Below is a small trained network, with its code and all its weights. Each question gives an input and a class and asks what happens when units are switched off, that is, made to give their printed mean instead of their output.

import numpy as np


def w(rows, s, z=0):
    codes = np.array(rows[::2]) - 128.0
    scale = np.full(codes.shape[1], s)
    scale[-1] = z or s
    return codes * scale


def norm(h):
    return h / np.sqrt((h * h).mean(-1, keepdims=True) + 1e-5)


def f(y):
    return np.maximum(y, 0)


def log_softmax(a):
    a = a - a.max(-1, keepdims=True)
    return a - np.log(np.exp(a).sum(-1, keepdims=True))


def net(x, mask):
    res = np.array(x, float).reshape(1, 8) / 4 @ E
    u = 0
    for l in range(2):
        y = f(norm(res) @ A[l][:, :-1].T + A[l][:, -1])
        res = res + np.where(mask[u : u + 14], y, B[l][:, -1]) @ B[l][:, :-1]
        u += 14
    return log_softmax(norm(res)[-1] @ U[:, :-1].T + U[:, -1])


A, B = {}, {}
E = w([
[132,129,130,126,130,132],'x0',
[105,34,221,132,115,114],'x1',
[128,128,127,128,128,127],'x2',
[127,129,127,128,128,126],'x3',
[125,129,129,127,125,127],'x4',
[147,58,64,4,143,82],'x5',
[155,180,200,118,183,16],'x6',
[123,128,125,131,126,124],'x7',
],0.0037)
A[0] = w([
[57,30,183,151,114,82,3],'L0N0',
[181,1,141,71,99,105,120],'L0N1',
[142,11,188,150,95,107,17],'L0N2',
[138,26,205,227,98,131,108],'L0N3',
[139,147,86,110,112,210,142],'L0N4',
[121,180,230,95,236,21,124],'L0N5',
[159,138,52,94,152,113,112],'L0N6',
[19,56,77,148,66,246,80],'L0N7',
[150,119,24,17,64,87,97],'L0N8',
[132,182,157,155,139,192,95],'L0N9',
[116,196,159,207,35,171,111],'L0N10',
[127,130,133,151,214,79,52],'L0N11',
[150,207,22,122,191,183,25],'L0N12',
[88,52,76,98,114,226,92],'L0N13',
],0.0036,0.0039)
B[0] = w([
[98,168,224,50,80,155,145],'L0N0',
[27,150,166,120,224,141,219],'L0N1',
[63,195,210,35,54,177,152],'L0N2',
[70,238,168,9,79,187,201],'L0N3',
[163,121,142,155,109,29,193],'L0N4',
[178,13,80,162,2,112,253],'L0N5',
[81,159,232,123,168,184,181],'L0N6',
[253,95,116,148,59,73,222],'L0N7',
[73,111,132,185,227,131,220],'L0N8',
[112,89,102,150,190,145,163],'L0N9',
[77,69,108,142,178,113,207],'L0N10',
[173,114,113,146,102,100,139],'L0N11',
[61,208,142,49,61,141,169],'L0N12',
[217,82,136,173,79,57,198],'L0N13',
],0.0037,0.0033)
A[1] = w([
[187,74,90,107,64,176,106],'L1N0',
[154,129,182,92,135,161,28],'L1N1',
[136,204,110,118,139,133,41],'L1N2',
[148,196,131,130,163,54,108],'L1N3',
[76,172,179,216,96,149,114],'L1N4',
[151,246,49,111,114,117,104],'L1N5',
[116,160,69,137,112,130,121],'L1N6',
[107,125,169,163,132,157,76],'L1N7',
[253,97,131,141,88,95,72],'L1N8',
[139,82,161,85,109,112,123],'L1N9',
[86,171,170,246,104,173,95],'L1N10',
[121,149,203,113,140,21,156],'L1N11',
[216,109,146,137,126,71,1],'L1N12',
[44,53,91,70,213,97,108],'L1N13',
],0.0058,0.0024)
B[1] = w([
[140,134,130,230,110,72,193],'L1N0',
[77,126,137,102,92,135,140],'L1N1',
[77,78,173,122,94,167,158],'L1N2',
[144,64,135,164,75,161,195],'L1N3',
[151,128,76,58,185,100,231],'L1N4',
[47,81,254,74,65,173,220],'L1N5',
[111,112,230,105,111,104,172],'L1N6',
[128,175,111,103,173,125,161],'L1N7',
[151,133,55,184,65,135,211],'L1N8',
[81,218,107,152,122,172,206],'L1N9',
[165,130,85,70,219,79,240],'L1N10',
[124,94,47,174,68,209,252],'L1N11',
[133,107,84,194,100,158,176],'L1N12',
[190,230,137,153,200,117,255],'L1N13',
],0.0051,0.0038)
U = w([
[179,100,63,233,43,110,189],'0',
[148,170,103,103,246,107,186],'1',
[51,145,211,73,62,163,1],'2',
],0.011,0.001)

Each question gives the input, the list of numbers given to net, and the class t.
The units are the neurons (one row each of A and B). Each row of codes is followed by its name. A weight is (code - 128) times the scale printed after its matrix; where a second scale follows, it is the last column's (A, B and U).
mask holds one flag per neuron, layer by layer. A switched-off neuron (its flag False) gives its mean, the last column of its row in B, instead of its output. The means were averaged over made-up inputs and are rounded, as every weight is.
A unit's drop is (log p(t) with every unit on - log p(t) with that unit switched off) / (log p(t) with every unit on - log p(t) with every unit switched off).
The circuit of an input: a set's keep is (log p(t) with only the set's units on - log p(t) with every unit switched off) / (log p(t) with every unit on - log p(t) with every unit switched off). Starting from the 12 units with the biggest drops (on a tie, the unit counted first), units are removed one at a time, each time the one whose removal leaves the highest keep (on an exact tie, the one counted first), for as long as the keep stays at least 0.8.
units of the circuit, in order: the units of the circuit, biggest drop first
most important unit: the unit with the biggest drop
top k neurons: the k neurons with the biggest drops, biggest first
k most important neurons of layer l: the k neurons of layer l with the biggest drops, biggest first
drop when u is switched off: that unit's drop, to one decimal
input [0,-5,2,-1,2,-7,1,-1], class 1: most important unit -> L1N10
input [-7,7,0,7,-2,-7,-3,-2], class 1: units of the circuit, in order -> [L1N10, L1N4]
input [-2,-7,0,-5,-6,-5,7,-2], class 0: top 3 neurons -> [L0N5, L0N3, L0N1]
input [-3,6,-6,-5,-2,-6,8,7], class 0: units of the circuit, in order -> [L0N5, L1N11]
input [7,6,-3,-6,4,8,-3,-4], class 1: top 2 neurons -> [L1N13, L1N5]
input [-1,-6,-5,4,6,-6,-5,0], class 1: 3 most important neurons of layer 0 -> [L0N5, L0N10, L0N3]
input [5,3,-7,-8,2,1,-2,7], class 2: top 4 neurons -> [L0N1, L0N3, L0N2, L0N5]
input [4,7,6,2,-3,-3,-5,7], class 2: top 2 neurons -> [L0N3, L0N5]
input [1,-7,-8,-1,7,-6,5,-5], class 2: top 3 neurons -> [L1N5, L0N8, L1N13]
input [1,4,-5,-6,-6,6,-4,6], class 1: top 2 neurons -> [L0N1, L0N5]
input [8,-6,2,-2,1,-6,2,1], class 1: 2 most important neurons of layer 1 -> [L1N10, L1N4]
input [0,-8,4,2,2,-7,-1,-2], class 2: top 2 neurons -> [L1N5, L0N12]
input [-8,5,0,-7,1,6,2,5], class 1: top 2 neurons -> [L1N13, L1N5]
input [6,-5,8,7,-8,-3,0,4], class 2: units of the circuit, in order -> [L1N5]
input [-4,4,-5,5,-6,-6,8,-1], class 0: top 2 neurons -> [L0N5, L1N11]
input [2,2,-4,2,4,-3,-2,1], class 1: top 2 neurons -> [L0N5, L0N3]
input [6,3,-6,3,-6,7,-4,5], class 1: 2 most important neurons of layer 0 -> [L0N1, L0N5]
input [0,3,7,-5,1,0,4,-3], class 0: drop when L0N5 is switched off -> 0.3
input [-6,-4,1,0,3,-8,-4,0], class 1: drop when L0N5 is switched off -> 0.0
input [7,3,6,-1,7,-2,-1,4], class 2: units of the circuit, in order -> [L0N3]
input [7,-3,-5,6,8,-2,1,-7], class 2: drop when L1N5 is switched off -> 0.3
